[[113 131 118 107 126 136 130]
 [125 137 143 111 150 139 135]
 [126 136 132 125 138 131 119]] gives 139

[[104 138 114 127]
 [148 128 124 135]] gives 124

[[124 129 135 125 126 127]
 [125 146 142 100 131 133]] gives 131

[[129 116 133 119 122 113 142]
 [124 128 101 131 140 138 141]] gives 138

[[124 130 120 100]
 [123 129 121 101]] gives 121

[[118 118 108 141]
 [116 114 102 129]] gives 102

[[110  99 118 134 118 134]
 [111 119 137 139 150 146]
 [113 103 129 136 140 142]] gives 150

[[151 125 132 134 149 100]
 [125  98 133 132 117 122]
 [118 125 134 120 140 129]] gives 117
---
[135 144 125 146 156] --> 125
[137 134 126 103] --> 134
[107 132 104 113 115 146 129] --> 115
[136 115 155 129] --> 115
[ 99 116 140 100 133 150] --> 100
[117 133 138 152 120 126 141] --> 120
---
[122, 99, 101, 148, 126, 143] -> 122, 143
[134, 122, 116, 135, 154] -> 134, 154
[124, 151, 110, 145, 157, 132] -> 124, 132
[[136, 136, 157, 126], [118, 103, 111, 119]] -> 136, 119
[130, 125, 132, 154, 153, 135, 109] -> 130, 109
[[134, 115, 124, 141, 143], [103, 140, 141, 139, 117]] -> 134, 117
---
[[133 139 124 128]
 [145 135 137 150]
 [151 151 103 146]] 151

[[126 124 131 121 129 127]
 [131 133 132 130 129 124]
 [123 130 128 154 128 131]] 154

[[100 104 155 101 156]
 [100 156 114 155 156]
 [157 156 101 101 100]] 101

[[103 124 142 158]
 [117 124 112 151]
 [154 118 116  99]] 118

[[114 126 142 122 125 135 131]
 [132 136 157 116 121 133 137]
 [136 130 145 120 125 111 119]] 125

[[133 118 137 136 112 128 116]
 [119 112 136 118 125 122 128]
 [145 132 107 142 123 130 118]] 123

[[151 155  98 139]
 [109 143 115 130]
 [132 131 101 150]] 131

[[149 130 129 121 136 132]
 [148 133 125 143 127 147]
 [152 127 128 133 132 142]] 133

[[125 130 134 130  99]
 [135 143 138 131 141]
 [122 124 151 104 129]] 151
---
[156 105 110 110 114 127] ans = 127, 156

[117 144 139 120 137 138 106] ans = 106, 117

[[108 125 135 130 125 111 127]
 [149 131 120 126 134 151 127]] ans = 127, 149

[104 144 127 113 134 127] ans = 127, 104

[151 130 116 129] ans = 129, 151

[[122 152 120 153]
 [132 135 120 135]
 [122 151 120 152]] ans = 153, 122

[101 133 130 111 114] ans = 114, 101

[148 126 117 112 153] ans = 153, 148

[113 137 114 122 127 123 100] ans = 100, 113

[[136 141 127 127 139 143 134]
 [124 124 129 106 132 126 106]
 [123 148 113 142 145 133 127]] ans = 134, 123
---
Input: [135, 133, 104, 118, 122, 120]
Output: 122
Input: [125, 146, 151, 110, 127]
Output: 110
Input: [124, 117, 126, 150, 119, 122]
Output: 119
Input: [127, 135, 104, 138, 117]
Output: 138
Input: [144, 105, 106, 132]
Output: 106
Input: [119, 147, 131, 106, 158, 130]
Output: 158
Input: [128, 141, 154, 102, 142, 116, 119]
Output: 116
---
[[140 138 124 111]
 [151 130 133 121]
 [154 131 139 142]] → 139

[[123 156 132 133]
 [124 106 137 138]
 [122 107 137 140]] → 137

[[134 118 129 122]
 [ 99 108 141 115]
 [155 141 114 140]] → 114

[[135 157 143 148]
 [158 143 157 149]
 [116 147 123 135]] → 123

[[121 117 146 118]
 [134 133 127 127]
 [136 154 110 149]] → 110

[[131 142 146 143]
 [132 152 130 124]
 [153 114 135 127]] → 135

[[118 146 147 153]
 [106 152 105 118]
 [112 120 114 135]] → 114
---
[127 102 140 128 126 128 120] Answer: 102

[[123 156 139 135 120 100 117]
 [136 143 144 151 130 114 144]] Answer: 156

[134 121 125 150 143 132 123] Answer: 121

[117 114 112 153] Answer: 114

[130 118 125 127 115 154] Answer: 118

[111 131 128 103 135 103] Answer: 131
---
array([[131, 136, 120, 139, 157, 139, 124],
       [116, 123, 129, 145, 110, 135, 143],
       [119, 123, 145, 144, 115, 126, 144]])
115

array([111, 131, 104, 154])
111

array([150, 114, 141, 110, 158, 130])
114

array([142, 157, 157, 129])
142

array([145, 157, 116, 144, 143])
143

array([ 98, 132, 148, 117, 116, 124])
116

array([152, 127, 128, 131])
128

array([120, 124, 118, 102])
118
